Each row comes from the steps of one path. Every step used is in the known rows, and no mark comes twice. Write the path behind each row, first mark first.
Each row is shifted at random along 5 fixed directions that mean nothing.
Known rows
zitus-livo-diti-feku-povev: [ -46  -12   48  -84 -295 -111  157  441  -92   76  113   32   42  188
 -121 -197 -392  143  -96 -211    5 -118  -47    3 -240 -147   27  352
 -224  202  120  227   22   30   43  182 -231 -119   -1  278  155  -46
   30 -103    2  128   -2  -57  281  -23  194  193   34]
livo-diti-vazu-povev-buviv-ribi-nebor: [  11  261 -180   -7  131  324   39 -259  -25  -84  242 -602    5 -249
  -97  322 -323   26  140  171  155  -77 -143 -205   66  -39  -59 -136
   25   16   49  210  108 -318   33 -127 -221  179 -298 -148   28  290
  -56   12  -17 -232 -206   58 -201  117 -155  -27    7]
povev-diti-zitus-tiza-nebor-gikik-buviv-ribi-vazu: [ 202   39  239 -116 -306 -178  401   12 -262  189  204  116  217  411
  -34 -408 -242  -86   63 -294  319 -306  102  272 -154  -47 -212   83
  218  251  120   65  122  110  259  105 -267  -18 -272 -379  -54   33
  378   15  -11  147 -332 -136  236  241  320  422   24]
feku-diti-zitus-livo-nebor-gikik-vazu: [ -44  118  106 -141 -165  117   92  -63 -170   55  120  -71  -57  -58
  -66  184 -372  -92   66  308  138   32 -137  -90  -57   64 -224   77
 -100    5  -29   34  101 -259   58  -54 -186  -54  -64   24  -46  201
   -1 -123 -189   -6  110   88   60  -21   46  -16   17]
vazu-povev-buviv-ribi-gikik-nebor-zitus-livo-diti: [-155  106  -67  384 -224  318 -197  103 -108  -71   41  104 -302   79
 -173  485  -70  -60 -196 -159 -225   44  -41 -234  447 -245   31  392
 -403  248  472  295  334 -539   49  235 -339 -505  470  -37  -38  255
   -2   55  -15   20   87 -179   75   43  -17 -411  345]
diti-povev-buviv-ribi-vazu-fugib-livo: [ -72   61 -117 -163  189  241  -13 -222 -191   78   95 -257 -149 -110
 -150   96  -62  -68  140  117  175  -67 -256 -188  -22   49   83   93
 -112  -41  144  196   31 -200   60   57 -349  111   49   89  -85  196
   -9   49 -135 -194  -74 -251  -53    0  -71  -17   88]
zitus-diti-feku-povev-buviv-ribi: [ 121   23   18 -398  -71  -26  137 -183 -145   86  176 -214  107    1
 -210  -83 -515 -134  -13  147  116  250 -132   83 -123   83  -15  426
 -133  134   95  215  -34 -118  169  206   63 -188 -220 -203  -92 -155
  111  202 -108 -145   -5 -248   87  -65   41  151 -182]
livo-zitus-diti-feku-povev-buviv-ribi-gikik-vazu-tiza: [ -15  367  -39 -142   78  205  164 -323   19  -49  262 -641   81 -123
 -137  205 -269    1  156   56  175 -115 -108 -183  -95  -55  -85   40
   26   -8  -71  302   46   77    9 -218 -172  259 -239 -130   67  196
    7  -15  -39 -130 -159   66 -119  -13   69  153   53]
fugib-feku-diti-vazu-povev-buviv: [ -48   62   51 -274  224   43  208 -185  -18 -116  143 -366  217   31
 -242   86 -212   31  143 -110    4  -56 -164 -167 -259   26  -14  236
 -140 -102  -41  316  118  168   86 -145 -179  159  -98  -54   88  -56
    8    3  -67 -157  -70  -49  -83 -159   16  145   71]
zitus-diti-povev-buviv-ribi-vazu: [ -29   43 -186 -192  267   38   51   -8 -276   34  -13 -175 -177   18
 -149 -205 -123   91  -79   66  146   77 -208  -92  119   26   72  406
 -361   80  333  199   90    8  191  146 -319  115  121   47   19 -129
  106  217 -231 -210  -17 -303  -35  114  -67  159  112]
vazu-tiza-ribi-buviv: [ -65  116 -123  -18  164  145   68  -53  -84   49  210 -138   35 -146
  -54 -133 -154   28  261  -17  201 -342  -93 -167  -76  -97  -16 -165
   68   48  -28   -3   53  -40   43  -31 -299  232 -142   -2   21  178
   73  -39  -10  -63 -227  -76  112  200  -30  101  144]
feku-diti-vazu-tiza-nebor-gikik-buviv: [-302  211   54  369  -81  361  110  126  -54 -137 -160  -27  -46   85
  -36   86   72 -121   58 -356 -136 -199  -60 -190   29 -256 -119   89
 -166   60  221  193  259  -34  -98  128 -185  -25   70  295  247  204
  158 -141   31   43  -36   93  -33  -59  -45  -43  380]
tiza-nebor-zitus-livo-gikik-vazu-ribi-diti: [ 114  185   15  -90   89   42  262  -18 -102  -27  261 -156  -95   46
 -116  -96 -230   -4  162  -21  315 -256  -94  -79 -126  -55 -155  -38
  122  162 -118  -18  146  116   76 -171 -296  388  -43 -230   62  133
  251 -100 -269  -26 -294   65   76  260   78  225  234]
tiza-livo-nebor-zitus-diti-vazu-ribi-gikik-buviv: [  65  -92  201 -183  -73   14  273  437 -308  184  118  264 -254  274
 -123 -376 -191   49   21 -120  352 -320 -165  -69  -93  -70 -107  190
 -138  311  201  138  115  -28  402  214 -487  -90  122   95  -34  -18
  216 -195 -305  222 -180 -347  335  344  123  289  328]
vazu-povev-buviv-ribi-gikik-nebor-zitus-tiza-livo-diti: [ -17  312   30  489 -359  203  246   86   33 -199  211  -99  212  332
  -75  340 -116   42   97 -574  -46 -344  145  -49   38 -465 -160   70
  110  184  219  349  348 -109  -55  -93 -246  -87  -35 -304  200  325
  231 -133  244   76 -405  171   38  170  143  -38  281]
zitus-tiza-livo-nebor-gikik-vazu-buviv-ribi-diti: [ 139   17  -36  -59 -119  158  -81  -57 -199   67   64  120 -298  -47
  -89  200 -254 -240  -48  108   90  224 -116  -30  224   22 -172  386
  -69  334  159   82  121 -440  225  241  -50 -281  170 -312 -299  189
  230  140 -210  -46  -44 -209  115  111   30 -186  147]
tiza-zitus-livo-diti-feku-povev-buviv-ribi: [-116  101   40   60 -164  113   84  157 -110  -40  141 -189   96   18
  -94   86 -490  -38   62  -80    3   44  -35  -91  -64 -206    5  282
 -108   65  232  326   84 -193   52  163  -46 -128 -167  -88   66    9
   79   51   46  -13  -82  -42   73    6   53  -36  -37]
povev-buviv-ribi-gikik-nebor-zitus-livo-diti: [ -35  103  124  288 -309   22  206  229 -220  153  193   10 -121  310
 -117  -17  -99  117   13 -192  150 -313   -7  -41   83 -208 -126  145
  -99   59  381  156  172  -56  106   45 -469 -138  148  117  124  167
  144 -130  -79  167 -198 -123  261  392  105  132  290]
gikik-vazu-fugib-livo-diti-povev-buviv-ribi-nebor-zitus: [-240  286 -133  387  223  363  166    2 -127 -148  -69 -474 -223  134
 -127   55  205   79   73 -217   98 -210 -330 -393  192 -113   -5  250
 -236 -155  527  208  389  123  -42 -263 -640  458  245  365  384  158
  153  -89 -310 -185 -189   -3 -268  148 -151   28  481]
ribi-nebor-gikik-vazu-tiza-zitus-diti: [ 292  100  136 -239 -141  -86  119 -178  -74   83  125  149   57   11
 -127   57 -344 -266  -88   47  220   45  -61  169  -34  245 -183  248
   93  332 -137  163  115 -233   91  128  -16 -220  -44 -458 -231  148
  220   83 -180  -13  -49 -103  257  -88  167   21    4]
zitus-diti-feku-povev-buviv-ribi-vazu-fugib: [  86  232   61   26 -420   55  142 -112  -74  129  166  -92  355  100
 -152   58 -177  -55    8 -283   68 -293  231  133 -275 -213  106  -11
   78  265   14  356  124   -9   -7  273 -103 -229 -243 -163   18  232
   95   65  327   75 -282  -53  153 -125  235  193   38]
ribi-vazu-tiza-livo-gikik-nebor-zitus-diti: [ 135   22   58 -105   49 -109  224  132 -180  -70   29   67 -265  154
 -148 -188 -122  -37  -81  -23  233 -122 -236   31   92   70 -108  482
 -215  263   94  145  159   72  108  135 -248   87  256 -156   -2  -30
  262    4 -433 -101   -4 -168  307  168  142  174  206]
tiza-livo-zitus-diti-povev-buviv-ribi-gikik-vazu: [ -16  186  -67  145  -46  194   89   31 -109 -118  -28  -43   74  227
 -105  115  -65   27 -129 -247  -84  147   45 -103  149 -182 -105  372
 -148  -15  344  214  294    7  143  -30 -246  -24  108 -224   67   80
  185   95   -5    8 -149  -64 -165   -4   19  -98  119]
feku-diti-povev-buviv: [-323  169  -92   16  -56  287  -33 -143  -36  -56  113 -179  132 -132
  -83  339 -238   76  193   26 -126 -104  -96 -310  -66 -158  -41 -121
 -174  -53  142  275   97 -257  -27   91 -163 -114 -126  127   73  194
 -185  -78  165  -68    0   44  -70 -118 -171 -129   34]
buviv-ribi-nebor-gikik-vazu-tiza-zitus-livo: [ 194  178  118  -41   94 -115  352   21 -232  191  209 -272 -150   81
  -29 -312 -219 -103  221   -8  600 -341 -147   43 -173  133 -156   26
  219  -11 -131  112   52  164   32 -179 -299  430 -209   16  121   73
  298 -144 -295  -57 -330   20  237  340  147  400  166]
vazu-fugib-feku-povev: [-104  151   41    7   -1  144   47  -32  -93  103  233 -353  148 -185
 -150    3  -50   14  127  -39   97 -375  -82  -80 -270 -214   38 -174
   18 -119 -152  175   49   28 -177  -42 -234  162 -116  357   84  262
  -23 -185   70  -20  -50   77  146  -50   38   42  215]
vazu-tiza-nebor-zitus: [ 194 -168  172 -325 -107  -93   63   46 -178  139  305  265 -114  -50
  -78 -118 -347 -279   64  214  304  -20 -234  146  -67  245 -110  264
   77  279  -31  -44   27 -327  217  275  -39 -147  -95 -384 -219   15
  142   25 -278  -53  -30 -253  406   71  156  110  -78]
diti-povev-buviv-ribi-nebor-zitus-tiza: [ 161  128   92   -5 -398  -30  222   19  -97   89  165  130  195  322
  -76  -56 -291 -109    5 -340  162  -78   66  150  -39   99 -112  203
   73  378  202  208  221 -244  174  122 -203 -234 -170 -321   63  127
  205   76   65   13 -325  -99  153   49  138  208    4]
zitus-diti-vazu-buviv: [ 179   85  -16 -232  -38   64  140 -150  -26  126   76  -10   62  -51
 -131   26 -325  -82   13   57   92  133  -48   81 -174  134   -6  207
   17  275 -111  187   28 -152  197  105   25 -163 -193 -309 -125  118
   87   40  -49  -36 -128 -123   80 -113   53  165  -92]
feku-povev-buviv-ribi-vazu-fugib-diti-zitus-tiza: [-102   47   79  -50 -104   47  113   60 -218  175  216 -118   95   32
 -132 -100 -271  -14  111 -193  139 -482  -57  -26 -219 -199   52  -15
  -84  208   87  365   61 -151  112  151 -378  -81  -94   75  -10  159
   11  -74  105   73  -54 -103  214   31  165  231  205]
povev-buviv-ribi-nebor-gikik-vazu-fugib-livo-diti-feku: [ -14  125   88  -77  -97  108  212  -73 -150  153  111 -364 -105  135
 -181    8 -107  -29  151   49  224 -183 -276 -165 -101  137 -127  189
   19  -21  256  170   86   26   72 -104 -453  157   27  282   79  175
   78  -80 -293   21 -185 -153   22  126   24  202  155]
vazu-povev-diti-zitus-tiza-livo-nebor-gikik-buviv-ribi: [  68 -116  116  -47  -54   38  182  199 -303   76  115   88 -244  232
  -88  -65 -348 -186    0  -93  172  -44 -203  -72   84 -110 -123  453
 -117  313  270  209  190 -241  318  229 -213 -184   59 -133  -53 -171
  239  -67 -217   45  -65 -274  254  231   96  102  126]
gikik-nebor-zitus-diti-povev-buviv-ribi-vazu-fugib: [ 309  135  -21 -450  223  -80  326 -509 -196   50  157 -426  -66   54
 -201 -190 -286 -160   77  286  490  149 -253  108  -80  258 -104  432
   -8  142  -12  163   90   51  279   51  -70  239 -188 -529  -72 -136
  283  170 -529 -358 -218 -289  -47   52   83  367 -135]
zitus-diti-vazu-ribi-nebor-gikik: [  17  143    1  -23 -239  221  -44   86  -50    2  -32  155   15   18
 -143  218  -95 -154 -169 -139  -49  -47   18  -12   65   82  -60   43
 -133  418   74  252  262 -442  -35  262 -251 -376  100   49  -11  368
   62   51   46   12   -8  -63   65 -157  -30  -84  257]
livo-nebor-gikik-vazu-tiza-zitus-diti-povev: [   8   99   84  -48 -226  115   22  161 -186   92  232  120  -51 -123
  -24  209 -439 -118   -7  133  162  -90 -101  -17  -67   -8 -131   -5
   31  311    3  193  115 -467  174  182 -137 -263  -72 -114  -55  194
   -6 -163  -51  134    5  -23  242  -12   60   15  -27]
fugib-zitus-diti-vazu-ribi-nebor-gikik-buviv: [  77  133  129 -376  -42  275   92 -326 -122  147  156 -119  -81 -125
 -152   50 -311 -211  103  222  256  -30 -230  -86   34  190 -165 -152
    9  226  -97  167   60 -481  165   58 -300 -188 -104  -28 -281  394
   65  -96 -244   19  -39 -172   39  -26  -35  -24   82]
vazu-tiza-livo-gikik: [ -48   -6  -51  134  -83  159  -57  245  -61  -35   93   73 -152 -100
  -61  214 -124  -94   57   46  -63 -166  -76 -139    2 -107  -46  106
   -2  161    0  111   68 -263  -51  219  -29  -43   47   27  -39  183
  -19  -84   22   15  -14   -1  278   91  -38 -140   49]
nebor-gikik-buviv-ribi-diti: [  53  281  -58   77  -68  205  220 -319 -122  115  141 -343  -35   58
  -75 -110  -26  -19   35   18  202  -49  -94  -12   42  -73 -209  -64
  156  -24  126   15  100  -35  -23  -55 -209  139 -157   23   46  238
  270  -56 -114  -57 -235  -29  -56  266  -34  107  113]
vazu-povev-buviv-ribi: [ -69  -99 -142   57   58  250 -249  -56 -176   23   10   88 -233 -108
 -184  292  -62 -226 -164   31 -227  193  -89 -137  268  -67  161  484
 -317  138  343  193  199 -395  143  342  -59 -428  229  -68 -151  -21
  -22  232   58 -108  125 -332   55  -67 -124 -310   74]
zitus-livo-diti-povev-buviv-ribi: [ 100   47  -16   30  -85  -68  365  167 -177   96  186 -173   69  317
 -109 -159 -344  102   79 -196  170  -35  -18   35 -214 -129  -47  339
   -2   46  258  184   81  112  198   10 -185   92 -180  -42  242 -176
  214  -25  -18    7 -346 -116   95  259   62  376  -70]
fugib-livo-nebor-gikik-vazu: [ -68  -16  145  108 -255  117   30  245 -276  156   83  207 -166   91
  -93   76   42  -50  -30   11   41 -225 -105  -50   -6  -18 -149   34
  -42  -80  197 -103  120  -90   42  -60 -424 -139  227  410  -29  283
   15 -181  -56  220   62  -57  227  156   24  -55  222]
nebor-zitus-tiza-ribi-gikik-vazu-fugib: [-116  177  -36   18   40  178 -139  -91 -233  270  194  -66 -188 -263
  -77   62  -10 -154  112  246  274 -346 -157 -130   38  -55  -36 -188
   33   64  -44   51  116 -256   26   36 -343  106   39   58 -128  316
   10 -117 -212    7    3 -109  147   82  -39   -9  329]
feku-diti-povev-buviv-ribi: [-266   68 -155   98   20  331 -126 -130 -124  -82  -42 -133  -26  -92
 -122  250 -144  -94  -48   16 -248  224  -88 -189  163 -163   40  314
 -335  -48  391  245  199 -346   52  244  -48 -264   40   60   61   48
   -3  155   69 -172  109 -124 -176 -141 -201 -237   58]
livo-gikik-nebor-zitus: [  40  155   70  105  -56   46  270  -64  -97  -68   89 -226  -46  127
 -107 -129   -7  -27   14   69  125 -124 -124   30   14   54 -219  176
   59  -46   70  -79  199  114    7 -156 -164  223  -60  -39  164  111
  158  -99 -301  -86 -102   66   45  188    7  139   24]
diti-feku-povev-buviv: [ -31 -232  119 -597  -28 -194   70  148 -251  237  203  -12  -97    7
 -183 -272 -424  -12   93  266  212  -83 -293 -112 -224  248  -18  348
 -224  104   87  146 -167   27  297  310 -201 -122  -90  172 -174 -257
 -136   40 -246   11  116 -404  362   33   52  230 -149]
tiza-zitus-livo-nebor-gikik-buviv-ribi: [ 130   35   86  -51   29  140  125  -27 -296   93   64 -100 -289  -27
  -68  -89 -394 -244   44  287  301  267 -203   19  113   46 -184  339
   -3   80  142   -9   53 -367  178  112   22  -57  -72 -135 -123  -13
  274   35 -373 -103  -72 -188  108  263  -25  -34  -36]
vazu-fugib-livo-nebor-zitus-diti-povev-buviv-ribi-gikik: [  32  241  -22  171  -19  253  199  -53  -99 -127   33 -236  129  302
 -231  109  -59   10  -31 -307   64   41  -94 -127   25 -106  -59  345
 -151  172  366  280  285 -135   36  -44 -365   41  139  -65  212   92
  179   94 -111 -169 -270 -155 -187   64   21   59  321]
povev-buviv-ribi-gikik-vazu-tiza-zitus-diti: [ 313   52   62 -369  156 -103  165 -360 -111   73  146  -64   56   51
 -212  -32 -373 -257  -39  125  220  246  -82  137  -19  194 -131  517
   23  171  -29  192   44  -40  269   68   88  -82  -83 -686 -275 -125
  274  269 -269 -138  -89 -294   81  -15  125   87  -69]
tiza-zitus-livo-nebor-gikik-vazu-ribi-diti: [  62 -112  116  -81 -194   53 -111  247 -218   84   53  500 -252   56
 -124  149 -236 -206 -189  -61    3   26   22  -41  121   -6  -95  317
 -166  411  126  114  220 -383  249  353 -232 -472  353 -212 -264  158
  148   54 -130  189   53 -255  274   15  127 -230  238]
povev-buviv-ribi-nebor-gikik-vazu-fugib-livo-zitus: [ 291  -28  348 -114 -449  -22  262  -97 -199  234  310   44  157  223
 -135  144 -144 -216   52  -45  271 -281   38  173 -270  151 -167    4
  361   25   34   46   84 -104  139   27 -272 -217 -160 -195 -168  321
  176  -79   58  176 -302 -146  333  164  231  161  -61]

Which path is each row?
[-262  199 -104  -99  152  334  -77 -124   55 -161  129 -294  179 -166
 -187  227  -91   70  181 -148 -123 -223  -24 -373   19 -224   46 -260
 -158   -3   22  270  197 -129    3  -98 -352   45   -4   70  -13  382
  -92  -14  115  -32   -5   41 -143 -161 -120 -189  293] -> fugib-feku-povev-diti-vazu-ribi-buviv
[ -85   72  195 -331  142  -41  233  -61 -253  130  203 -255    3  -58
  -89 -245 -290  -69  223  215  333 -224 -325  -16 -199  107 -259   44
  -27 -119  -82   23   31   74   72 -225 -342  350 -106  178   28   70
  146 -147 -396  -29   52   46  112   73   68  294  198] -> fugib-feku-diti-zitus-tiza-nebor-gikik-vazu
[ 184  136  137 -466 -210 -110  233 -233 -225  276  425 -335  128  -86
 -163 -154 -401  -71  190  313  546 -313 -158  102 -353  120   27  -85
  160  194 -118  258  -76  -78  141  207 -168   55 -405 -198 -131  105
   74   -8 -153  -87 -203 -193  307   88  203  446  -95] -> nebor-zitus-diti-feku-povev-buviv-ribi-vazu-fugib
[  85   66  166 -155 -192   30  217   -3    1    9  158   -9  260   38
 -102  215 -408 -101   27 -187   65 -110    6  155 -383  -94  -56   83
   89  158 -192  287   32 -200    1  -14  -40 -111 -198 -206    3  291
  122 -120  115   23 -100   71  195 -141  181  171    7] -> feku-diti-vazu-fugib-livo-zitus-tiza
[-197  258 -133  341  -61  419  -39  102 -124 -122   93 -187 -139  -85
    1  234 -117  -24  -25 -187  -39 -280  -70 -170  206 -365   34   13
 -137  322  251  255  287 -417  -27   87 -364  -24   49   28   93  334
   88  -53  113  -26  -95   79  -51   85   32 -106  305] -> livo-diti-zitus-tiza-nebor-gikik-buviv-ribi-vazu-povev
[ 123  -35  183   80 -182   28  318  205 -266  189   53   69  -92  279
  -47 -381  -55 -249  -22 -224  211 -142  -14  211 -122  -18 -123  302
  122  124  214   11  129   75  241  225 -124  -63 -154   34  126  -55
  380  -49 -102  130 -232 -205  211  222  133  362   65] -> diti-vazu-tiza-nebor-gikik-buviv-ribi
[  29  107   77   72 -121  157   99   -1 -194   74  187 -148  -26   69
 -135  111 -152   21 -126 -136   72 -229   57   15   74 -165  -67   64
  -96  109  165  252  173 -142  227   78 -366 -249   -6  -90   16  208
   20  -53   49  105 -112 -158   84  171   74   88  139] -> livo-zitus-diti-vazu-povev-buviv-ribi-gikik-nebor
[-150  -41  156   25 -101  164   24  178 -290  198  125  -36 -379 -105
 -106  -20   -1 -112   19  285  208 -361 -305 -106   31   92  -61  -47
  -79  -17  137   20   82 -239  117  120 -448  -36  145  374   -6  293
  -67 -273 -361  105  158 -167  307  189  -58   67  178] -> diti-vazu-fugib-livo-gikik-nebor-zitus
[ 121  200  -44 -273   19  142   68 -284 -112   45  288 -341   69  -51
 -208  135 -274  -67   -8  227  240   68 -165  -50   28  135  -46   72
  -17  148   66  256   94 -336  142   23 -204  -39 -176 -322  -98  139
   31  117 -153 -202  -76 -183  -55   42  -19  104   30] -> nebor-zitus-diti-vazu-povev-buviv-ribi-gikik
[-354  244  -69  544   67  406 -111  256  -86 -103 -121 -127 -343 -215
   12  280  -49  -52   41 -121 -116 -266  -24 -291  258 -268  -30  -62
 -219   48   88  238  223 -240  -94   39 -264   26  179  284  202  374
 -102 -213  -37   74   73  158   39   60 -136 -234  297] -> diti-vazu-tiza-zitus-livo-gikik-nebor
[ 133  159    1  262 -181  245  129  130  -40  -97  -51   19   90  104
  -32   71 -174  -42 -107 -393   -1   22  110   56   70 -140  -16  237
  -18  256  195  272  301 -213   76  127 -168 -157  -79 -271   78  298
  266   60  129  -21 -324   18  -17   17   96  -31  155] -> tiza-livo-zitus-diti-vazu-buviv-ribi-nebor
[  78  -36  255  -36 -593  -10  -28  114 -187  232  211  346   89  101
 -116  358 -344 -272  -73   18   23 -187  143   16 -141  -67  -97   38
   22  326  -39  176  167 -364  153  370 -129 -568   -7 -202 -230  209
  -54 -134  126  284   82  -86  412 -164  243  -93    3] -> feku-povev-diti-zitus-livo-nebor-gikik-vazu-fugib
[  63 -128   47 -234  -81  -65  -19  -32 -130   91   63  367   93   83
  -91  -58 -292 -149  -31 -185  -40   -9   42   43    5   78   11  384
  -97  454   63  195  167 -205  316  324 -156 -339   32 -607 -322   29
  142  216    5    1  -53 -314  150 -173  237  -21   24] -> povev-diti-zitus-tiza-ribi-vazu-buviv
[  70  124   35   22 -298   59  136   75 -207  113   76   -6   67  227
 -135  -20 -156  -41  -88 -147  127  -84  -45   19   23   96 -120  143
  -79  273  310  214  187 -257   55  234 -326 -248   -3  129  101  106
  125   66   -7   -5 -168 -159  132  116  -11  151  139] -> zitus-diti-povev-buviv-ribi-nebor-gikik
[ -29   99   41  169    3  214  117  140 -223   59   23 -121 -204   43
  -49  -98  -56   41  -45 -124  146 -177  -50  -30  134 -190 -105  152
 -121   45  210  208  170  -80  196   81 -368  -52   55   36   47  247
  163  -99 -141   57 -145 -129   54  242   43   66  265] -> tiza-livo-zitus-diti-vazu-buviv-ribi-gikik-nebor
[ 183   90  262 -247 -327 -142  438   -5 -116  148  226  -40   94  291
 -182 -311 -366   24   33  -54  274 -129 -177  196 -254  193 -186  200
   99  173    5   73   39   67  125 -112 -302  -20  -89  -19   97  101
  178 -172 -296  124 -159  -94  270  115  226  414  -63] -> fugib-livo-gikik-nebor-zitus-diti-feku
[-161  157  130  -67  -18  248   20  -76 -263   59  184 -382  -74 -174
 -138  275 -281  -46  244  285  252 -185 -226 -260  -37  -25  -93  -61
 -173   44   91  290   98 -410  -35   78 -372   43   16  221  -12  296
  -50  -52 -187 -141  -12  -38   70   94   15    1  271] -> povev-buviv-ribi-vazu-fugib-feku-diti-zitus-livo-nebor-gikik
[ -61  238 -144  249  127  340   12 -316  -79  -54  -67 -323  -29   30
 -181  122   44  -85   39 -225  -55    2  -66 -205  157  -88  -53  170
 -123  -58  293  188  319 -106   55 -104 -302   70  101    2  105  202
   91   68  -83 -127 -178  -42 -328  -79 -122 -138  236] -> gikik-vazu-fugib-diti-povev-buviv-ribi-nebor
[  93  283   25  146  -63  270   31 -368 -110   66   11 -181  106  -27
 -192  145   27 -230  -94  -78   50  -20  -42   32  129  -81  -44   67
  -32   54   69  198  288 -241  -99  -63 -270  -63   90   19  -47  400
  193   31  -76  -47  -84   -3  -87 -109   21 -105  309] -> buviv-ribi-nebor-gikik-vazu-fugib-zitus-diti
[  59  102   -9 -131 -163   81  146  -19 -183   76  236 -332   -9   53
 -103   58 -273    2   66  222  247  -68 -205  -78  -19  163 -220   42
   54  116  231  114   66 -328   87  100 -275    6 -189   74   37  135
   48    8 -178 -120 -164 -103   48  227  -82  151  -38] -> livo-diti-povev-buviv-ribi-nebor-gikik
